Below are the code and all the weights of a small trained network. Each question names an input and a class and asks about switching units off, where a switched-off unit gives its printed mean instead of its output.

import numpy as np


def w(rows, s, z=0):
    codes = np.array(rows[::2]) - 128.0
    scale = np.full(codes.shape[1], s)
    scale[-1] = z or s
    return codes * scale


def norm(h):
    return h / np.sqrt((h * h).mean(-1, keepdims=True) + 1e-5)


def f(y):
    return y / 2 * (1 + np.tanh(0.7978845608 * (y + 0.044715 * y**3)))


def log_softmax(a):
    a = a - a.max(-1, keepdims=True)
    return a - np.log(np.exp(a).sum(-1, keepdims=True))


def net(x, mask):
    res = np.array(x, float).reshape(1, 4) / 4 @ E
    u = 0
    for l in range(3):
        y = f(norm(res) @ A[l][:, :-1].T + A[l][:, -1])
        res = res + np.where(mask[u : u + 12], y, B[l][:, -1]) @ B[l][:, :-1]
        u += 12
    return log_softmax(norm(res)[-1] @ U[:, :-1].T + U[:, -1])


A, B = {}, {}
E = w([
[99,137,204,77,15,150,69],'x0',
[128,129,128,130,128,127,127],'x1',
[74,239,100,121,54,220,229],'x2',
[208,219,154,193,176,253,72],'x3',
],0.0054)
A[0] = w([
[111,106,123,119,164,148,95,163],'L0N1',
[146,124,126,113,169,179,64,135],'L0N2',
[98,104,115,110,136,93,187,79],'L0N3',
[149,107,122,122,152,143,96,80],'L0N4',
[108,76,129,116,128,44,99,166],'L0N5',
[165,101,122,147,72,124,139,175],'L0N6',
[147,87,153,119,113,116,30,95],'L0N7',
[106,98,139,110,69,109,133,74],'L0N8',
[144,139,156,100,117,143,99,12],'L0N9',
[81,107,101,101,76,89,211,75],'L0N10',
[136,94,154,144,191,112,40,87],'L0N11',
[118,120,201,114,6,129,45,255],'L0N12',
],0.012,0.0021)
B[0] = w([
[178,134,144,117,161,119,99,143],'L0N1',
[56,116,157,200,142,74,93,172],'L0N2',
[154,61,132,205,61,152,106,170],'L0N3',
[183,152,147,118,118,105,109,143],'L0N4',
[113,69,82,77,192,231,146,211],'L0N5',
[99,140,105,108,126,128,128,137],'L0N6',
[56,41,247,159,151,80,178,198],'L0N7',
[133,194,136,43,197,92,132,159],'L0N8',
[153,78,146,166,83,154,150,142],'L0N9',
[173,148,169,168,91,18,115,200],'L0N10',
[188,195,59,135,67,78,93,202],'L0N11',
[129,137,152,69,68,151,30,247],'L0N12',
],0.015,0.011)
A[1] = w([
[75,146,123,208,204,148,246,54],'L1N1',
[90,186,147,164,179,48,178,117],'L1N2',
[69,174,196,74,104,221,117,40],'L1N3',
[189,140,164,130,143,179,112,151],'L1N4',
[183,112,104,125,188,127,165,57],'L1N5',
[87,205,119,129,188,203,179,147],'L1N6',
[135,79,129,169,178,75,233,91],'L1N7',
[176,135,110,174,148,84,192,5],'L1N8',
[69,93,103,139,52,111,122,75],'L1N9',
[132,113,123,215,163,132,164,50],'L1N10',
[174,65,73,104,168,167,161,53],'L1N11',
[131,132,76,143,91,211,122,199],'L1N12',
],0.013,0.0025)
B[1] = w([
[190,179,254,110,157,125,150,182],'L1N1',
[164,113,107,108,178,209,132,191],'L1N2',
[138,120,36,200,163,145,180,255],'L1N3',
[67,113,136,138,112,113,156,152],'L1N4',
[94,149,105,172,138,134,86,166],'L1N5',
[141,159,170,80,140,184,67,186],'L1N6',
[147,145,71,191,78,156,148,190],'L1N7',
[142,69,149,168,130,80,179,181],'L1N8',
[139,188,194,139,173,132,153,187],'L1N9',
[148,157,92,51,132,114,142,178],'L1N10',
[62,153,136,150,111,178,50,211],'L1N11',
[97,103,124,129,145,171,106,182],'L1N12',
],0.017,0.0063)
A[2] = w([
[119,81,91,172,153,104,120,105],'L2N1',
[183,138,164,93,121,91,144,117],'L2N2',
[137,185,51,112,114,104,142,133],'L2N3',
[113,83,122,107,106,123,83,152],'L2N4',
[92,76,130,6,177,156,168,56],'L2N5',
[123,95,87,157,129,165,148,86],'L2N6',
[116,206,138,68,116,85,170,94],'L2N7',
[155,196,112,102,60,82,162,70],'L2N8',
[143,148,157,161,93,116,156,44],'L2N9',
[159,97,119,141,101,121,216,45],'L2N10',
[68,137,60,159,117,203,148,6],'L2N11',
[162,149,75,166,212,63,177,114],'L2N12',
],0.017,0.0024)
B[2] = w([
[110,161,150,80,109,198,133,205],'L2N1',
[73,148,127,161,120,190,101,206],'L2N2',
[125,121,196,127,141,94,103,153],'L2N3',
[126,147,90,164,157,93,161,241],'L2N4',
[106,118,149,134,191,83,246,205],'L2N5',
[88,154,106,130,118,148,85,192],'L2N6',
[129,149,111,65,143,126,80,154],'L2N7',
[124,162,89,26,82,108,135,183],'L2N8',
[127,119,117,121,151,97,172,173],'L2N9',
[141,223,113,204,118,87,186,178],'L2N10',
[78,109,34,173,131,181,131,254],'L2N11',
[204,2,127,102,99,162,113,213],'L2N12',
],0.024,0.0076)
U = w([
[52,123,45,184,130,199,124,250],'0',
[209,28,156,130,115,179,99,46],'1',
[195,137,100,167,57,89,243,72],'2',
[155,181,205,95,221,206,160,32],'3',
[57,119,141,132,218,58,254,86],'4',
[85,106,205,197,122,59,76,154],'5',
[95,193,112,38,91,83,120,156],'6',
],0.016,0.0022)

Each question gives the input, the list of numbers given to net, and the class t.
The units are the neurons (one row each of A and B). Each row of codes is followed by its name. A weight is (code - 128) times the scale printed after its matrix; where a second scale follows, it is the last column's (A, B and U).
mask holds one flag per neuron, layer by layer. A switched-off neuron (its flag False) gives its mean, the last column of its row in B, instead of its output. The means were averaged over made-up inputs and are rounded, as every weight is.
A unit's drop is (log p(t) with every unit on - log p(t) with that unit switched off) / (log p(t) with every unit on - log p(t) with every unit switched off).
The circuit of an input: a set's keep is (log p(t) with only the set's units on - log p(t) with every unit switched off) / (log p(t) with every unit on - log p(t) with every unit switched off). Starting from the 12 units with the biggest drops (on a tie, the unit counted first), units are removed one at a time, each time the one whose removal leaves the highest keep (on an exact tie, the one counted first), for as long as the keep stays at least 0.8.
units of the circuit, in order: the units of the circuit, biggest drop first
most important unit: the unit with the biggest drop
k most important neurons: the k neurons with the biggest drops, biggest first
top k neurons in layer l: the k neurons of layer l with the biggest drops, biggest first
drop when u is switched off: that unit's drop, to one decimal
input [-5,-3,-1,3], class 1: units of the circuit, in order : L0N12, L2N12
input [4,-1,-1,-7], class 4: most important unit : L0N5
input [2,4,0,7], class 5: units of the circuit, in order : L0N2, L2N11
input [2,6,-6,0], class 4: units of the circuit, in order : L0N5, L2N5
input [-8,0,-2,1], class 1: 2 most important neurons : L0N5, L0N12
input [-2,-4,1,1], class 3: 3 most important neurons : L0N12, L0N11, L0N10
input [-1,-4,3,-8], class 2: 4 most important neurons : L0N10, L0N12, L2N10, L0N3
input [-4,-2,8,5], class 3: 2 most important neurons : L0N12, L1N1
input [-2,-8,6,5], class 3: 2 most important neurons : L0N12, L1N1
input [-3,-8,1,8], class 3: 2 most important neurons : L0N12, L0N10
input [0,-1,7,4], class 3: 2 most important neurons : L0N12, L0N11
input [1,-5,-1,-4], class 4: 2 most important neurons : L0N5, L0N10
input [6,6,0,-3], class 4: 2 most important neurons : L0N11, L2N5
input [0,3,7,4], class 3: most important unit : L0N12
input [-2,-8,6,-2], class 2: 2 most important neurons : L0N12, L2N10
input [6,4,-6,0], class 4: 2 most important neurons : L0N5, L0N10
input [0,1,-5,1], class 1: 2 most important neurons : L0N12, L0N11
input [-8,-3,2,-5], class 2: 2 most important neurons : L0N10, L2N10
input [-7,3,1,-8], class 2: top 2 neurons in layer 0 : L0N10, L0N3
input [7,8,0,2], class 5: most important unit : L0N5
input [-8,-3,-4,6], class 1: drop when L0N10 is switched off : 0.0
input [8,-6,1,-2], class 6: drop when L0N5 is switched off : 0.7
input [6,-7,0,4], class 5: drop when L0N5 is switched off : 0.8
